Here is a tiny trained network, its code and every weight. The questions are about switching its units off for an input and a class, where a switched-off unit gives its printed mean instead of its output.

import numpy as np


def w(rows, s, z=0):
    codes = np.array(rows[::2]) - 128.0
    scale = np.full(codes.shape[1], s)
    scale[-1] = z or s
    return codes * scale


def f(y):
    return np.maximum(y, 0)


def log_softmax(a):
    a = a - a.max(-1, keepdims=True)
    return a - np.log(np.exp(a).sum(-1, keepdims=True))


def net(x, mask):
    res = np.array(x, float).reshape(1, 5) / 4 @ E
    y = f(res @ A[0][:, :-1].T + A[0][:, -1])
    res = res + np.where(mask, y, B[0][:, -1]) @ B[0][:, :-1]
    return log_softmax(res[-1] @ U[:, :-1].T + U[:, -1])


A, B = {}, {}
E = w([
[147,122,252,178,51,58,87,79,138,155],'x0',
[59,119,153,129,221,158,39,142,69,205],'x1',
[63,181,159,46,152,55,254,105,150,179],'x2',
[125,237,99,190,116,161,121,8,74,113],'x3',
[208,175,107,224,205,66,112,154,200,160],'x4',
],0.0095)
A[0] = w([
[176,164,109,152,192,127,124,107,203,158,90],'neuron 0',
[124,105,73,148,138,171,103,145,137,67,52],'neuron 1',
[102,244,112,184,93,166,116,48,115,140,103],'neuron 2',
[102,59,148,98,142,154,150,121,195,115,92],'neuron 3',
[137,147,109,98,117,101,192,106,161,103,85],'neuron 4',
[114,50,152,104,97,112,114,243,219,168,96],'neuron 5',
[115,99,164,65,101,160,135,74,85,99,35],'neuron 6',
[75,170,135,95,152,69,223,105,143,183,69],'neuron 7',
[90,136,10,112,188,182,154,143,140,117,32],'neuron 8',
[122,143,62,126,162,145,162,148,130,75,79],'neuron 9',
[125,112,206,185,41,70,94,92,133,179,134],'neuron 10',
[96,163,142,92,164,68,186,105,124,171,62],'neuron 11',
[139,118,93,145,124,119,48,164,156,97,49],'neuron 12',
[208,103,94,113,68,122,174,124,183,66,122],'neuron 13',
[166,125,103,140,103,127,167,104,165,42,75],'neuron 14',
[149,176,111,176,156,80,126,166,164,148,36],'neuron 15',
[86,154,141,84,61,167,110,116,82,110,83],'neuron 16',
[78,97,177,155,177,153,94,132,62,230,90],'neuron 17',
[212,76,107,154,103,149,91,111,57,120,51],'neuron 18',
[144,83,112,187,98,164,55,138,138,74,49],'neuron 19',
[135,212,79,132,120,152,113,29,87,107,72],'neuron 20',
[50,69,151,82,64,205,149,136,77,96,24],'neuron 21',
[177,116,91,152,187,127,141,118,146,132,17],'neuron 22',
[141,118,224,138,147,100,93,75,130,123,24],'neuron 23',
[155,113,129,144,57,136,193,130,121,116,4],'neuron 24',
[160,146,133,182,186,76,112,129,203,159,68],'neuron 25',
[115,116,110,117,230,169,109,118,87,194,83],'neuron 26',
],0.011,0.0032)
B[0] = w([
[153,152,105,75,49,88,75,175,101,100,201],'neuron 0',
[92,153,159,103,131,148,156,111,159,127,177],'neuron 1',
[208,91,114,102,185,137,158,102,78,133,235],'neuron 2',
[184,146,112,114,128,136,134,122,90,132,179],'neuron 3',
[100,112,168,142,132,119,118,95,120,164,185],'neuron 4',
[196,88,135,75,225,188,157,132,50,138,252],'neuron 5',
[143,151,72,88,77,95,76,188,155,127,192],'neuron 6',
[106,200,151,137,121,197,86,73,150,158,236],'neuron 7',
[80,137,166,124,154,96,202,159,187,29,208],'neuron 8',
[98,103,161,128,181,85,162,165,152,57,179],'neuron 9',
[73,130,153,122,211,116,208,170,166,2,251],'neuron 10',
[108,166,156,96,145,231,139,105,185,179,211],'neuron 11',
[128,133,123,105,102,180,127,79,128,150,188],'neuron 12',
[77,91,113,220,123,81,105,91,88,182,220],'neuron 13',
[93,72,151,191,133,93,127,119,121,202,189],'neuron 14',
[157,163,95,82,57,104,78,138,136,127,191],'neuron 15',
[187,150,84,95,99,96,74,157,151,107,194],'neuron 16',
[97,61,113,203,100,61,124,64,127,181,237],'neuron 17',
[109,187,176,116,98,192,129,44,198,182,195],'neuron 18',
[92,183,180,132,138,205,130,109,178,166,216],'neuron 19',
[182,78,134,96,175,149,123,154,67,135,218],'neuron 20',
[161,156,94,90,62,94,69,163,129,108,231],'neuron 21',
[143,138,108,109,93,120,106,128,145,100,167],'neuron 22',
[111,145,131,157,133,90,183,126,164,59,196],'neuron 23',
[135,94,95,175,111,106,148,122,159,172,173],'neuron 24',
[182,149,69,93,63,102,66,190,138,127,217],'neuron 25',
[100,61,123,168,126,78,160,124,146,185,214],'neuron 26',
],0.0088,0.014)
U = w([
[92,203,169,114,100,253,106,86,200,187,117],'0',
[181,151,95,78,24,56,48,182,146,107,92],'1',
[79,115,164,133,166,69,195,152,184,2,125],'2',
[242,67,140,92,205,168,141,127,14,152,125],'3',
[74,47,127,200,95,28,117,97,127,230,96],'4',
[136,133,156,120,136,110,105,150,115,125,254],'5',
],0.0093,0.0071)

Each question gives the input, the list of numbers given to net, and the class t.
The units are the neurons (one row each of A and B). Each row of codes is followed by its name. A weight is (code - 128) times the scale printed after its matrix; where a second scale follows, it is the last column's (A, B and U).
mask holds one flag per neuron, in row order. A switched-off neuron (its flag False) gives its mean, the last column of its row in B, instead of its output. The means were averaged over made-up inputs and are rounded, as every weight is.
A unit's drop is (log p(t) with every unit on - log p(t) with that unit switched off) / (log p(t) with every unit on - log p(t) with every unit switched off).
The circuit of an input: a set's keep is (log p(t) with only the set's units on - log p(t) with every unit switched off) / (log p(t) with every unit on - log p(t) with every unit switched off). Starting from the 12 units with the biggest drops (on a tie, the unit counted first), units are removed one at a time, each time the one whose removal leaves the highest keep (on an exact tie, the one counted first), for as long as the keep stays at least 0.8.
circuit, biggest first: the units of the circuit, biggest drop first
k most important neurons: the k neurons with the biggest drops, biggest first
drop of u: that unit's drop, to one decimal
input [-3,-3,0,-1,5], class 1: most important neuron : (neuron 10)
input [0,8,-1,-7,0], class 4: 3 most important neurons : (neuron 17; neuron 26; neuron 2)
input [-7,3,-3,6,-7], class 1: 2 most important neurons : (neuron 21; neuron 10)
input [7,7,5,6,0], class 2: 3 most important neurons : (neuron 10; neuron 23; neuron 5)
input [7,1,-5,7,7], class 1: 2 most important neurons : (neuron 25; neuron 5)
input [8,8,-7,4,1], class 2: 2 most important neurons : (neuron 10; neuron 23)
input [4,4,-3,4,1], class 2: 4 most important neurons : (neuron 5; neuron 10; neuron 23; neuron 13)
input [1,-4,7,-4,-7], class 0: 3 most important neurons : (neuron 7; neuron 11; neuron 25)
input [-5,-6,0,8,7], class 3: 4 most important neurons : (neuron 2; neuron 20; neuron 21; neuron 6)
input [-6,-7,-4,5,3], class 4: 2 most important neurons : (neuron 13; neuron 14)
input [1,-2,6,-3,-6], class 0: 4 most important neurons : (neuron 7; neuron 11; neuron 25; neuron 0)
input [6,8,-5,6,2], class 4: 2 most important neurons : (neuron 17; neuron 5)
input [-4,4,-3,2,-5], class 1: 2 most important neurons : (neuron 10; neuron 21)
input [4,7,3,8,6], class 3: circuit, biggest first : (neuron 2)
input [-5,0,1,-5,-5], class 1: 2 most important neurons : (neuron 21; neuron 10)
input [-7,-8,-7,-3,-1], class 4: 2 most important neurons : (neuron 13; neuron 14)
input [-8,-1,-8,0,-7], class 0: drop of neuron 4 : 0.0
input [6,3,-4,-5,-4], class 2: drop of neuron 10 : 1.0
input [2,5,0,0,-3], class 4: drop of neuron 17 : 0.3
input [-5,-3,-3,-8,5], class 3: circuit, biggest first : (neuron 5)
input [3,0,-7,7,-8], class 1: drop of neuron 2 : 0.1
